Below is a small trained network, with its code and all its weights. Each question gives an input and a target symbol and asks what happens when units are switched off, that is, made to give their printed mean instead of their output.

import numpy as np


def w(rows, s, z=0):
    codes = np.array(rows[::2]) - 128.0
    scale = np.full(codes.shape[1], s)
    scale[-1] = z or s
    return codes * scale


def norm(h):
    return h / np.sqrt((h * h).mean(-1, keepdims=True) + 1e-5)


def softmax(a):
    e = np.exp(a - a.max(-1, keepdims=True))
    return e / e.sum(-1, keepdims=True)


def log_softmax(a):
    a = a - a.max(-1, keepdims=True)
    return a - np.log(np.exp(a).sum(-1, keepdims=True))


def net(x, mask):
    ids = ['αβεζηθλξπστφψω'.index(c) for c in x.split()]
    T = len(ids)
    res = E[ids] + P[:T]
    u = 0
    for l in range(2):
        r = norm(res)
        for j in range(3):
            rows = slice(2 * j, 2 * j + 2)
            q, k, v = (r @ M[l][rows].T for M in (Q, K, V))
            z = softmax(np.where(np.tri(T) > 0, q @ k.T / 2**0.5, -1e9)) @ v
            o = O[l][rows]
            res = res + np.where(mask[u + j], z, o[:, -1]) @ o[:, :-1]
        u += 3
    return log_softmax(norm(res)[-1] @ U[:, :-1].T + U[:, -1])


Q, K, V, O = {}, {}, {}, {}
E = w([
[137,142,144,87],'α',
[139,100,107,105],'β',
[123,148,140,142],'ε',
[162,164,126,103],'ζ',
[134,121,135,83],'η',
[105,128,154,112],'θ',
[112,146,160,100],'λ',
[116,152,152,92],'ξ',
[128,117,165,90],'π',
[98,89,43,110],'σ',
[54,124,74,165],'τ',
[145,71,139,76],'φ',
[104,150,135,83],'ψ',
[98,6,194,208],'ω',
],0.023)
P = w([
[136,151,68,203],'0',
[11,70,112,39],'1',
[15,78,128,82],'2',
[40,88,117,111],'3',
[70,105,145,130],'4',
[82,98,143,123],'5',
[78,110,137,126],'6',
],0.011)
Q[0] = w([
[143,84,47,216],'0.h0',
[119,156,30,201],'0.h0',
[135,93,155,61],'0.h1',
[106,142,104,9],'0.h1',
[139,86,76,213],'0.h2',
[79,81,125,235],'0.h2',
],0.011)
K[0] = w([
[24,88,177,71],'0.h0',
[16,73,122,11],'0.h0',
[188,167,98,174],'0.h1',
[215,139,85,205],'0.h1',
[69,55,156,100],'0.h2',
[53,50,149,174],'0.h2',
],0.011)
V[0] = w([
[99,223,174,220],'0.h0',
[82,77,104,38],'0.h0',
[111,219,158,72],'0.h1',
[143,124,65,44],'0.h1',
[47,112,126,96],'0.h2',
[75,246,178,142],'0.h2',
],0.012)
O[0] = w([
[8,198,135,73,255],'0.h0',
[184,75,42,141,75],'0.h0',
[92,217,147,110,106],'0.h1',
[216,142,138,58,126],'0.h1',
[161,134,55,132,220],'0.h2',
[79,121,92,83,211],'0.h2',
],0.012,0.0044)
Q[1] = w([
[152,153,106,6],'1.h0',
[127,184,154,98],'1.h0',
[148,194,124,126],'1.h1',
[120,162,91,166],'1.h1',
[176,135,102,223],'1.h2',
[94,133,87,83],'1.h2',
],0.017)
K[1] = w([
[54,242,10,152],'1.h0',
[154,185,98,18],'1.h0',
[142,70,139,130],'1.h1',
[120,53,85,109],'1.h1',
[195,65,69,49],'1.h2',
[222,161,140,188],'1.h2',
],0.011)
V[1] = w([
[7,133,75,100],'1.h0',
[89,8,181,204],'1.h0',
[194,184,218,147],'1.h1',
[106,150,204,119],'1.h1',
[98,142,216,176],'1.h2',
[151,102,110,120],'1.h2',
],0.013)
O[1] = w([
[208,131,116,197,253],'1.h0',
[7,121,156,171,119],'1.h0',
[103,145,239,98,38],'1.h1',
[171,106,176,108,132],'1.h1',
[160,153,196,207,114],'1.h2',
[56,99,113,111,115],'1.h2',
],0.013,0.0083)
U = w([
[186,153,189,63,1],'α',
[92,37,156,107,74],'β',
[68,160,200,172,172],'ε',
[154,151,228,108,115],'ζ',
[173,83,165,25,124],'η',
[87,186,74,194,61],'θ',
[94,188,105,106,108],'λ',
[134,191,101,79,72],'ξ',
[189,115,175,214,203],'π',
[134,86,76,121,154],'σ',
[134,116,7,192,66],'τ',
[147,51,119,150,211],'φ',
[188,151,53,88,85],'ψ',
[49,66,141,216,168],'ω',
],0.015,0.006)

Each question gives the input, a string of symbols that net reads in full, and the target symbol t.
The units are the heads (2 rows each of Q, K, V and O). Each row of codes is followed by its name. A weight is (code - 128) times the scale printed after its matrix; where a second scale follows, it is the last column's (O and U).
mask holds one flag per head, layer by layer. A switched-off head (its flag False) gives its mean, the last column of its rows in O, instead of its output. The means were averaged over made-up inputs and are rounded, as every weight is.
A unit's drop is (log p(t) with every unit on - log p(t) with that unit switched off) / (log p(t) with every unit on - log p(t) with every unit switched off).
The circuit of an input: a set's keep is (log p(t) with only the set's units on - log p(t) with every unit switched off) / (log p(t) with every unit on - log p(t) with every unit switched off). Starting from all 6 units, units are removed one at a time, each time the one whose removal leaves the highest keep (on an exact tie, the one counted first), for as long as the keep stays at least 0.8.
circuit, biggest first: the units of the circuit, biggest drop first
unit that matters most: the unit with the biggest drop
which heads matter: for each layer, one digit per head in row order, 1 if its drop is at least 0.15 and else 0, layers parted by /
drop of u: that unit's drop, to one decimal
input ω β η φ, target ω: circuit, biggest first -> (0.h1; 1.h0)
input π π σ ε π, target π: which heads matter -> 000 / 001
input β ε θ λ φ ξ, target β: which heads matter -> 110 / 100
input ε η α π ζ ζ θ, target ε: unit that matters most -> 0.h0
input η ω ξ ψ η π, target η: circuit, biggest first -> (0.h1; 1.h0; 0.h0)
input τ ψ ε α π, target τ: circuit, biggest first -> (1.h1; 0.h2)
input ψ λ η, target ψ: which heads matter -> 011 / 100
input ω λ λ η, target ω: which heads matter -> 010 / 100
input β λ β π, target β: circuit, biggest first -> (1.h0; 0.h1; 0.h2)
input θ σ α, target θ: circuit, biggest first -> (0.h0; 0.h1; 1.h0; 1.h1)
input ζ ψ φ, target ζ: circuit, biggest first -> (0.h0; 1.h2)
input η σ η β φ ψ α, target η: circuit, biggest first -> (0.h1; 0.h0; 1.h0)
input ψ η α π, target ψ: circuit, biggest first -> (1.h0; 0.h2)
input τ τ ψ, target τ: circuit, biggest first -> (1.h0)
input φ η ψ η, target φ: which heads matter -> 100 / 000
input θ τ η η, target θ: circuit, biggest first -> (0.h0; 0.h1; 1.h0)
input ψ τ φ ξ, target ψ: drop of 0.h1 -> 0.4
input φ θ β, target φ: drop of 0.h1 -> 0.2
input β ω η φ β θ α, target β: drop of 1.h0 -> 0.5
input τ θ φ π τ η ψ, target τ: drop of 0.h1 -> 0.4
input ω λ ε λ, target ω: circuit, biggest first -> (0.h1)
